Here is a tiny trained network, its code and every weight. The questions are about switching its units off for an input and a class, where a switched-off unit gives its printed mean instead of its output.

import numpy as np


def w(rows, s, z=0):
    codes = np.array(rows[::2]) - 128.0
    scale = np.full(codes.shape[1], s)
    scale[-1] = z or s
    return codes * scale


def norm(h):
    return h / np.sqrt((h * h).mean(-1, keepdims=True) + 1e-5)


def f(y):
    return np.maximum(y, 0)


def log_softmax(a):
    a = a - a.max(-1, keepdims=True)
    return a - np.log(np.exp(a).sum(-1, keepdims=True))


def net(x, mask):
    res = np.array(x, float).reshape(1, 5) / 4 @ E
    u = 0
    for l in range(3):
        y = f(norm(res) @ A[l][:, :-1].T + A[l][:, -1])
        res = res + np.where(mask[u : u + 11], y, B[l][:, -1]) @ B[l][:, :-1]
        u += 11
    return log_softmax(norm(res)[-1] @ U[:, :-1].T + U[:, -1])


A, B = {}, {}
E = w([
[13,78,80,254],'x0',
[69,121,69,79],'x1',
[9,241,26,76],'x2',
[164,213,184,191],'x3',
[189,211,50,119],'x4',
],0.0056)
A[0] = w([
[80,137,149,64,107],'L0N1',
[108,172,120,88,40],'L0N2',
[133,66,122,43,151],'L0N3',
[90,142,144,6,81],'L0N4',
[119,102,173,163,25],'L0N5',
[102,143,121,92,65],'L0N6',
[162,137,108,27,105],'L0N7',
[117,223,119,134,117],'L0N8',
[89,115,99,167,66],'L0N9',
[117,105,151,151,102],'L0N10',
[98,92,197,116,3],'L0N11',
],0.014,0.0042)
B[0] = w([
[163,172,66,76,191],'L0N1',
[165,99,188,138,180],'L0N2',
[122,172,160,158,238],'L0N3',
[128,253,103,68,238],'L0N4',
[121,134,181,83,181],'L0N5',
[170,100,134,106,161],'L0N6',
[109,202,98,66,253],'L0N7',
[141,85,138,194,249],'L0N8',
[68,133,109,98,197],'L0N9',
[146,141,149,108,179],'L0N10',
[136,86,110,159,176],'L0N11',
],0.011,0.0048)
A[1] = w([
[200,11,44,160,53],'L1N1',
[120,103,235,2,37],'L1N2',
[172,220,239,220,248],'L1N3',
[95,83,119,107,5],'L1N4',
[57,43,28,183,188],'L1N5',
[38,114,6,82,186],'L1N6',
[147,204,41,135,33],'L1N7',
[215,90,9,189,51],'L1N8',
[29,243,95,188,251],'L1N9',
[135,11,221,61,104],'L1N10',
[107,216,59,201,243],'L1N11',
],0.0084,0.0025)
B[1] = w([
[160,145,184,21,145],'L1N1',
[142,163,170,173,171],'L1N2',
[92,4,120,49,254],'L1N3',
[145,130,88,158,136],'L1N4',
[108,254,177,174,199],'L1N5',
[165,194,167,153,211],'L1N6',
[121,85,125,100,186],'L1N7',
[189,121,53,44,152],'L1N8',
[159,122,186,67,247],'L1N9',
[59,57,150,202,183],'L1N10',
[108,94,116,32,225],'L1N11',
],0.0078,0.0077)
A[2] = w([
[30,163,123,138,175],'L2N1',
[238,95,123,97,4],'L2N2',
[188,157,91,39,143],'L2N3',
[101,142,136,231,46],'L2N4',
[82,137,93,182,157],'L2N5',
[152,149,94,134,72],'L2N6',
[142,186,153,118,7],'L2N7',
[164,83,35,104,119],'L2N8',
[49,155,95,113,74],'L2N9',
[124,69,200,249,192],'L2N10',
[174,138,228,118,98],'L2N11',
],0.013,0.0038)
B[2] = w([
[194,146,152,175,177],'L2N1',
[128,144,197,242,161],'L2N2',
[175,120,122,156,244],'L2N3',
[130,116,1,153,143],'L2N4',
[96,182,143,208,140],'L2N5',
[93,118,102,113,132],'L2N6',
[135,147,88,109,159],'L2N7',
[206,93,29,111,149],'L2N8',
[170,70,223,172,154],'L2N9',
[84,152,59,32,204],'L2N10',
[85,117,154,81,187],'L2N11',
],0.0096,0.011)
U = w([
[4,131,52,153,112],'0',
[175,234,64,8,165],'1',
[72,33,131,40,149],'2',
[207,55,68,112,137],'3',
[117,124,67,152,3],'4',
[126,189,195,192,142],'5',
],0.016,0.013)

Each question gives the input, the list of numbers given to net, and the class t.
The units are the neurons (one row each of A and B). Each row of codes is followed by its name. A weight is (code - 128) times the scale printed after its matrix; where a second scale follows, it is the last column's (A, B and U).
mask holds one flag per neuron, layer by layer. A switched-off neuron (its flag False) gives its mean, the last column of its row in B, instead of its output. The means were averaged over made-up inputs and are rounded, as every weight is.
A unit's drop is (log p(t) with every unit on - log p(t) with that unit switched off) / (log p(t) with every unit on - log p(t) with every unit switched off).
The circuit of an input: a set's keep is (log p(t) with only the set's units on - log p(t) with every unit switched off) / (log p(t) with every unit on - log p(t) with every unit switched off). Starting from the 12 units with the biggest drops (on a tie, the unit counted first), units are removed one at a time, each time the one whose removal leaves the highest keep (on an exact tie, the one counted first), for as long as the keep stays at least 0.8.
units of the circuit, in order: the units of the circuit, biggest drop first
top k neurons: the k neurons with the biggest drops, biggest first
top k neurons in layer l: the k neurons of layer l with the biggest drops, biggest first
drop of u: that unit's drop, to one decimal
input [-1,7,1,4,3], class 3: units of the circuit, in order : [L0N8; L1N5; L2N10]
input [1,1,-2,-7,-4], class 1: units of the circuit, in order : [L1N3]
input [2,-6,6,0,-3], class 5: units of the circuit, in order : [L0N4; L2N10]
input [4,4,-3,-2,-1], class 0: top 4 neurons : [L0N4; L0N7; L2N4; L2N10]
input [4,8,-5,-7,-1], class 5: top 2 neurons : [L1N5; L2N1]
input [4,0,7,-4,-6], class 1: top 2 neurons : [L0N1; L1N9]
input [-8,4,-5,6,7], class 3: top 4 neurons in layer 1 : [L1N5; L1N6; L1N3; L1N9]
input [7,6,3,-4,5], class 5: top 2 neurons in layer 2 : [L2N9; L2N10]
input [-1,1,-4,-3,4], class 3: top 3 neurons : [L0N4; L1N5; L2N10]
input [7,8,-2,8,-3], class 5: top 2 neurons : [L0N9; L2N1]
input [6,-7,6,4,8], class 3: top 3 neurons : [L1N11; L0N8; L1N8]
input [7,-7,-1,1,-6], class 0: top 2 neurons in layer 0 : [L0N4; L0N3]
input [-6,-5,7,7,-1], class 2: top 3 neurons in layer 1 : [L1N3; L1N5; L1N6]
input [6,-5,-2,2,-2], class 2: units of the circuit, in order : [L1N3]
input [6,3,-3,-2,-2], class 0: top 2 neurons : [L0N4; L0N7]
input [8,-2,0,5,-6], class 2: top 2 neurons in layer 2 : [L2N10; L2N2]
input [7,7,1,3,-8], class 5: drop of L0N7 : 0.0
input [8,-4,-3,3,-4], class 0: drop of L2N4 : 0.1
input [8,3,-8,1,-6], class 0: drop of L1N9 : 0.3
input [8,5,7,-4,-3], class 5: top neuron : [L2N9]
